X =
array([[-1.24, -0.19,  0.15, -0.71,  0.46, -0.34, -0.54],
       [-1.23, -0.18,  0.16, -0.73,  0.42, -0.33, -0.52],
       [ 2.04,  0.50, -1.97,  0.75,  0.29,  0.33, -0.06]])
Rows and columns are counted from 0.
row 0 col 0 => -1.24
row 0 col 1 => -0.19
row 2 col 3 => 0.75
row 1 col 3 => -0.73
row 2 col 5 => 0.33
row 2 col 2 => -1.97
row 0 col 4 => 0.46
row 1 col 2 => 0.16
row 2 col 0 => 2.04
row 1 col 6 => -0.52
row 2 col 4 => 0.29
row 2 col 1 => 0.50
row 1 col 5 => -0.33

W =
[[ 13.5   8.4  -9.3 -29.8  15.9  13.2  21.5  29.1   7.5 -23.5  10.2   4.3
  -10.0  22.1  10.9   6.1]
 [-16.8  -5.9 -18.7   0.1  -9.9  17.5 -30.6  24.9  15.4 -17.1  -7.6  -9.0
   22.7  11.0   4.5  20.0]
 [  9.1 -11.3  -3.8  22.5  -4.7  18.8 -13.8 -28.9  -6.8   0.9  35.8  39.4
   -8.2  -5.3  -2.2  30.1]
 [ -3.5  18.3 -33.1  22.6  -6.1  -4.8   1.2  24.1   9.4   2.3   0.0   6.5
  -17.0 -12.5  -6.2 -12.6]
 [-13.3  20.6 -18.2  27.2   6.5  11.8   5.3  -4.1  15.4 -40.8  -3.4  -2.8
    4.6 -14.3   8.4  25.8]
 [ 19.4 -39.9 -32.9   8.5   0.4   3.8   9.9   3.2  -6.0   0.0  -1.5  15.3
   39.6  51.0  22.2  18.4]]
Rows and columns are counted from 0.
row 0 col 0	13.5
row 4 col 3	27.2
row 2 col 2	-3.8
row 0 col 3	-29.8
row 5 col 10	-1.5
row 2 col 10	35.8
row 0 col 5	13.2
row 1 col 5	17.5
row 5 col 4	0.4
row 3 col 1	18.3
row 4 col 11	-2.8
row 2 col 14	-2.2
row 5 col 2	-32.9
row 3 col 2	-33.1
row 2 col 13	-5.3
row 1 col 15	20.0
row 1 col 11	-9.0
row 4 col 1	20.6
row 1 col 9	-17.1
row 5 col 13	51.0
row 2 col 15	30.1
row 4 col 8	15.4
row 1 col 4	-9.9
row 0 col 10	10.2
row 1 col 8	15.4
row 2 col 3	22.5
row 3 col 9	2.3
row 5 col 15	18.4
row 0 col 8	7.5
row 3 col 13	-12.5
row 0 col 14	10.9
row 3 col 0	-3.5
row 5 col 3	8.5

m =
[[ 34.4   0.7   6.4  10.8 -20.7  24.4   9.8   7.9  -0.6   3.5  10.8   5.9
   20.8 -38.4  12.9   0.3]
 [ -3.5  -9.9  33.5  -7.9  13.1  12.2  19.2  18.1  21.9  -0.6   7.4 -11.6
   11.7  32.9 -32.3   9.6]
 [-43.0  -2.6  24.5   0.2  -8.2  -3.8   7.3  27.6  10.8 -10.1   6.5 -12.3
   12.5  30.1 -30.5  -3.9]
 [  3.0 -15.8  27.5  -2.2   8.3  14.2   9.6  14.1  22.0  14.2   1.4  -8.9
   -1.5  10.2 -30.6  -1.8]
 [-25.9   1.5 -23.2  -7.6  13.2 -20.3 -17.6  11.5   3.8   6.1  -0.4   2.0
  -18.4  44.0  -8.2  -4.5]
 [ -1.2   9.6 -22.1 -13.2 -22.2 -12.4 -17.8   5.6 -18.2 -31.7   8.6   4.8
   21.0   3.0  24.1   9.8]
 [  4.6  25.0 -41.6  14.5 -12.7   4.4 -22.3   9.2   5.7  -7.9   3.0  37.9
  -15.8  20.3  18.9   9.7]
 [ -8.5  13.0  21.9  -2.1  22.6 -12.9  12.3 -20.5  21.5   1.5   7.2 -27.7
   -9.2   3.1 -11.1  29.8]
 [  4.4  -6.3  18.9 -23.9  -0.4  -9.4 -14.9  14.3 -22.4  19.3   1.2  -2.9
  -40.7  -3.1   2.3   5.9]
 [  9.0 -10.7 -33.3   5.4  27.6 -10.3   8.1 -36.0  -4.4   8.2 -13.8  -7.8
   16.5  -8.4  12.5 -22.8]
 [ 18.3  -8.3 -17.4  -5.1  12.1  14.0  -3.8  -5.3  -4.2  -9.1 -17.1  31.5
   -5.8  29.8   2.3  -5.4]
 [ 15.7 -16.6  -4.4   1.2 -14.2   9.5  -4.4  -0.9  14.9  -5.9   2.1 -10.3
   32.5 -25.7  -5.9 -10.5]
 [ 34.1 -12.9  15.9  -0.1  -4.0  37.7  16.6  25.4 -16.3   9.4  -4.2  33.4
   -0.6   9.2   0.4 -12.1]
 [ 45.7   7.4   5.3 -12.2 -16.8  17.3  -5.4   5.1   6.1 -18.1  16.4   6.4
   15.1 -15.0  15.8  33.1]
 [ 42.5 -13.4 -11.3 -17.0  -1.3   5.7 -16.8 -13.1 -18.2   5.2  -9.5  11.9
  -13.4 -25.7  20.8  -0.9]]
m[0, 0] => 34.4
m[8, 1] => -6.3
m[10, 15] => -5.4
m[12] => [34.1, -12.9, 15.9, -0.1, -4.0, 37.7, 16.6, 25.4, -16.3, 9.4, -4.2, 33.4, -0.6, 9.2, 0.4, -12.1]
m[13] => [45.7, 7.4, 5.3, -12.2, -16.8, 17.3, -5.4, 5.1, 6.1, -18.1, 16.4, 6.4, 15.1, -15.0, 15.8, 33.1]
m[:, 5] => [24.4, 12.2, -3.8, 14.2, -20.3, -12.4, 4.4, -12.9, -9.4, -10.3, 14.0, 9.5, 37.7, 17.3, 5.7]
m[4, 10] => -0.4
m[1, 9] => -0.6
m[2, 9] => -10.1
m[14, 11] => 11.9
m[12, 13] => 9.2
m[5, 12] => 21.0
m[:, 7] => [7.9, 18.1, 27.6, 14.1, 11.5, 5.6, 9.2, -20.5, 14.3, -36.0, -5.3, -0.9, 25.4, 5.1, -13.1]
m[7, 12] => -9.2
m[10, 14] => 2.3
m[5, 4] => -22.2
m[13, 7] => 5.1
m[7, 7] => -20.5
m[7, 0] => -8.5
m[11, 5] => 9.5
m[14, 1] => -13.4
m[:, 12] => [20.8, 11.7, 12.5, -1.5, -18.4, 21.0, -15.8, -9.2, -40.7, 16.5, -5.8, 32.5, -0.6, 15.1, -13.4]
m[11, 12] => 32.5
m[3, 9] => 14.2
m[:, 8] => [-0.6, 21.9, 10.8, 22.0, 3.8, -18.2, 5.7, 21.5, -22.4, -4.4, -4.2, 14.9, -16.3, 6.1, -18.2]
m[8, 10] => 1.2
m[14, 7] => -13.1
m[7, 9] => 1.5
m[6, 6] => -22.3
m[0, 5] => 24.4
m[8, 6] => -14.9
m[12, 4] => -4.0
m[14, 13] => -25.7
m[:, 13] => [-38.4, 32.9, 30.1, 10.2, 44.0, 3.0, 20.3, 3.1, -3.1, -8.4, 29.8, -25.7, 9.2, -15.0, -25.7]
m[9] => [9.0, -10.7, -33.3, 5.4, 27.6, -10.3, 8.1, -36.0, -4.4, 8.2, -13.8, -7.8, 16.5, -8.4, 12.5, -22.8]
m[11, 8] => 14.9
m[0] => [34.4, 0.7, 6.4, 10.8, -20.7, 24.4, 9.8, 7.9, -0.6, 3.5, 10.8, 5.9, 20.8, -38.4, 12.9, 0.3]
m[4, 13] => 44.0
